Below are the code and all the weights of a small trained network. Each question names an input and a target symbol and asks about switching units off, where a switched-off unit gives its printed mean instead of its output.

import numpy as np


def w(rows, s, z=0):
    codes = np.array(rows[::2]) - 128.0
    scale = np.full(codes.shape[1], s)
    scale[-1] = z or s
    return codes * scale


def norm(h):
    return h / np.sqrt((h * h).mean(-1, keepdims=True) + 1e-5)


def f(y):
    return y / 2 * (1 + np.tanh(0.7978845608 * (y + 0.044715 * y**3)))


def softmax(a):
    e = np.exp(a - a.max(-1, keepdims=True))
    return e / e.sum(-1, keepdims=True)


def log_softmax(a):
    a = a - a.max(-1, keepdims=True)
    return a - np.log(np.exp(a).sum(-1, keepdims=True))


def net(x, mask):
    ids = ['ΔΘΛΞΠΣΦΩβεμτψ'.index(c) for c in x.split()]
    T = len(ids)
    res = E[ids] + P[:T]
    r = norm(res)
    for j in range(3):
        rows = slice(2 * j, 2 * j + 2)
        q, k, v = (r @ M[0][rows].T for M in (Q, K, V))
        z = softmax(np.where(np.tri(T) > 0, q @ k.T / 2**0.5, -1e9)) @ v
        o = O[0][rows]
        res = res + np.where(mask[j], z, o[:, -1]) @ o[:, :-1]
    y = f(norm(res) @ A[0][:, :-1].T + A[0][:, -1])
    res = res + np.where(mask[3:27], y, B[0][:, -1]) @ B[0][:, :-1]
    return log_softmax(norm(res)[-1] @ U[:, :-1].T + U[:, -1])


Q, K, V, O, A, B = {}, {}, {}, {}, {}, {}
E = w([
[165,150,150,61,156,131,135,161],'Δ',
[108,152,164,20,121,158,168,194],'Θ',
[174,145,170,107,212,131,59,160],'Λ',
[151,143,161,60,174,103,191,198],'Ξ',
[146,123,190,94,210,123,89,143],'Π',
[184,127,194,131,192,153,44,196],'Σ',
[101,146,180,58,137,136,186,187],'Φ',
[96,95,34,110,175,103,49,236],'Ω',
[77,47,190,122,144,44,45,109],'β',
[166,88,208,155,44,151,66,161],'ε',
[128,156,183,190,215,79,184,97],'μ',
[134,252,162,204,28,225,155,105],'τ',
[24,140,186,82,92,11,204,122],'ψ',
],0.013)
P = w([
[114,99,111,134,165,242,153,47],'0',
[233,161,98,59,56,116,179,46],'1',
[83,96,130,151,164,212,146,87],'2',
[134,146,141,112,129,82,112,8],'3',
[71,111,154,158,163,179,125,154],'4',
[145,169,154,143,134,72,108,86],'5',
[49,122,165,155,151,147,131,193],'6',
[177,176,136,127,159,92,115,106],'7',
],0.013)
Q[0] = w([
[69,132,146,141,87,169,112,89],'H0',
[244,161,121,108,81,55,134,26],'H0',
[149,156,137,216,115,114,122,92],'H1',
[42,63,149,149,163,174,133,166],'H1',
[90,203,171,144,152,120,137,155],'H2',
[21,11,126,103,154,229,124,209],'H2',
],0.011)
K[0] = w([
[79,196,159,173,105,123,223,56],'H0',
[191,95,82,16,173,198,126,82],'H0',
[150,103,123,97,160,149,169,26],'H1',
[58,119,167,200,95,24,126,149],'H1',
[111,162,147,190,148,79,85,236],'H2',
[85,106,147,254,64,57,151,151],'H2',
],0.0078)
V[0] = w([
[135,254,117,144,113,204,147,110],'H0',
[138,182,135,183,225,64,193,94],'H0',
[63,176,170,114,146,86,184,137],'H1',
[123,86,77,178,110,116,146,138],'H1',
[172,105,224,169,85,176,150,117],'H2',
[96,160,202,146,123,72,142,85],'H2',
],0.0097)
O[0] = w([
[139,200,87,138,167,96,98,203,87],'H0',
[188,72,114,154,188,101,144,135,34],'H0',
[107,171,85,106,187,165,124,66,104],'H1',
[142,131,97,186,126,155,119,244,37],'H1',
[93,119,203,178,120,100,139,129,46],'H2',
[97,123,141,161,133,108,135,86,3],'H2',
],0.011,0.003)
A[0] = w([
[203,174,138,179,70,8,104,31,140],'N0',
[123,121,125,131,150,170,131,206,89],'N1',
[158,29,132,199,147,110,186,159,28],'N2',
[146,92,101,127,142,222,114,136,150],'N3',
[80,115,96,137,162,91,120,134,214],'N4',
[69,127,153,145,150,200,148,185,219],'N5',
[208,140,48,123,96,176,152,204,65],'N6',
[141,99,122,151,152,1,115,60,218],'N7',
[136,88,152,205,137,125,74,164,254],'N8',
[148,127,81,119,146,113,103,101,85],'N9',
[87,168,116,107,125,190,154,104,104],'N10',
[165,142,116,76,61,169,92,95,181],'N11',
[174,156,110,145,166,104,123,114,164],'N12',
[71,66,132,229,116,187,175,93,103],'N13',
[171,117,138,113,52,43,234,134,98],'N14',
[146,151,194,162,145,66,176,88,53],'N15',
[85,60,138,132,136,202,106,163,42],'N16',
[160,143,157,227,179,149,113,145,230],'N17',
[143,120,159,116,154,152,102,147,100],'N18',
[107,188,144,123,53,120,187,122,90],'N19',
[129,79,144,104,138,191,148,160,72],'N20',
[164,129,63,134,98,105,131,133,100],'N21',
[105,162,203,136,120,104,141,121,105],'N22',
[168,155,140,75,140,115,123,80,172],'N23',
],0.013,0.004)
B[0] = w([
[203,250,145,105,143,99,159,78,216],'N0',
[154,103,116,169,158,107,86,113,185],'N1',
[246,55,173,107,156,167,172,104,142],'N2',
[70,111,103,146,132,82,114,125,206],'N3',
[131,140,132,133,123,156,158,131,182],'N4',
[178,127,147,195,123,143,122,135,230],'N5',
[113,131,158,157,181,116,138,91,223],'N6',
[161,137,96,147,114,149,86,136,229],'N7',
[123,167,109,79,130,132,195,134,183],'N8',
[107,98,183,135,140,122,160,147,148],'N9',
[96,82,98,103,119,107,123,135,185],'N10',
[178,157,125,142,123,130,150,143,253],'N11',
[152,148,177,91,53,86,138,128,154],'N12',
[137,124,87,134,20,81,156,103,173],'N13',
[156,198,147,176,124,179,95,58,169],'N14',
[122,79,100,88,125,160,107,194,185],'N15',
[138,143,181,72,144,104,70,125,197],'N16',
[88,91,73,118,106,128,177,160,170],'N17',
[112,130,119,130,146,139,123,84,157],'N18',
[175,98,115,134,159,81,114,147,177],'N19',
[137,125,153,140,147,105,31,105,179],'N20',
[62,115,165,79,109,153,162,110,149],'N21',
[148,166,122,108,112,164,150,136,189],'N22',
[125,177,131,132,87,132,139,127,245],'N23',
],0.011,0.0081)
U = w([
[210,218,155,182,123,88,130,30,148],'Δ',
[162,179,20,48,73,158,73,180,121],'Θ',
[82,128,128,11,98,54,135,195,109],'Λ',
[89,140,150,79,201,1,171,94,73],'Ξ',
[139,89,130,81,115,212,81,69,12],'Π',
[150,110,229,91,142,225,114,168,4],'Σ',
[64,166,144,158,161,240,144,77,97],'Φ',
[146,109,136,172,174,104,7,125,185],'Ω',
[135,60,162,126,38,63,80,49,131],'β',
[95,127,206,210,39,114,132,190,168],'ε',
[207,42,111,145,143,123,184,138,171],'μ',
[91,177,68,226,136,112,169,221,134],'τ',
[73,127,4,198,101,87,146,43,183],'ψ',
],0.0079,0.0036)

Each question gives the input, a string of symbols that net reads in full, and the target symbol t.
The units are the heads (2 rows each of Q, K, V and O) and the neurons (one row each of A and B). Each row of codes is followed by its name. A weight is (code - 128) times the scale printed after its matrix; where a second scale follows, it is the last column's (O, A, B and U).
mask holds one flag per unit, heads first, then neurons. A switched-off unit (its flag False) gives its mean, the last column of its rows in O or B, instead of its output. The means were averaged over made-up inputs and are rounded, as every weight is.
A unit's drop is (log p(t) with every unit on - log p(t) with that unit switched off) / (log p(t) with every unit on - log p(t) with every unit switched off).
The circuit of an input: a set's keep is (log p(t) with only the set's units on - log p(t) with every unit switched off) / (log p(t) with every unit on - log p(t) with every unit switched off). Starting from the 12 units with the biggest drops (on a tie, the unit counted first), units are removed one at a time, each time the one whose removal leaves the highest keep (on an exact tie, the one counted first), for as long as the keep stays at least 0.8.
units of the circuit, in order: the units of the circuit, biggest drop first
top k neurons: the k neurons with the biggest drops, biggest first
heads that matter: for each layer, one digit per head in row order, 1 if its drop is at least 0.15 and else 0, layers parted by /
input Ω Π Π Φ Π, target Φ: units of the circuit, in order => (H1, N19, N0)
input Φ Θ μ β Σ Θ Ξ, target Σ: top 2 neurons => (N3, N5)
input μ Θ Ω Φ τ Δ Δ, target τ: heads that matter => 101
input Π τ μ Ω Σ, target μ: units of the circuit, in order => (H0, N2, N17)
input β Δ Φ μ Θ, target μ: units of the circuit, in order => (H0)
input Θ ψ Ω, target ψ: units of the circuit, in order => (H2, N13)
input τ Ω Σ, target τ: heads that matter => 100
input Ω Ω Ω ε Θ, target ε: units of the circuit, in order => (H2, N0)
input Ω μ Ω Ω β Ω Ω, target β: heads that matter => 100
input Θ Φ Ξ μ Ω ψ Σ, target ψ: heads that matter => 111
input μ Θ Φ, target μ: units of the circuit, in order => (H0, N2)
input Ω β Ω Θ τ, target τ: heads that matter => 100
input Φ Ξ Δ, target Φ: top 2 neurons => (N0, N13)
input μ Φ Ξ, target μ: units of the circuit, in order => (H0, N2)
input Ω Ω Ω Θ Π, target Ω: heads that matter => 001
input Σ ψ Σ, target ψ: heads that matter => 011
input Π Θ Φ Θ Σ μ Θ, target μ: units of the circuit, in order => (H0)
input Ω Ω Ω Ω Σ Φ Φ, target Φ: heads that matter => 010
input Φ Δ Ω Ω ψ Ξ Δ, target ψ: heads that matter => 111
input Φ Ω μ Ω Ω, target μ: heads that matter => 101
input μ ψ Φ, target ψ: heads that matter => 011
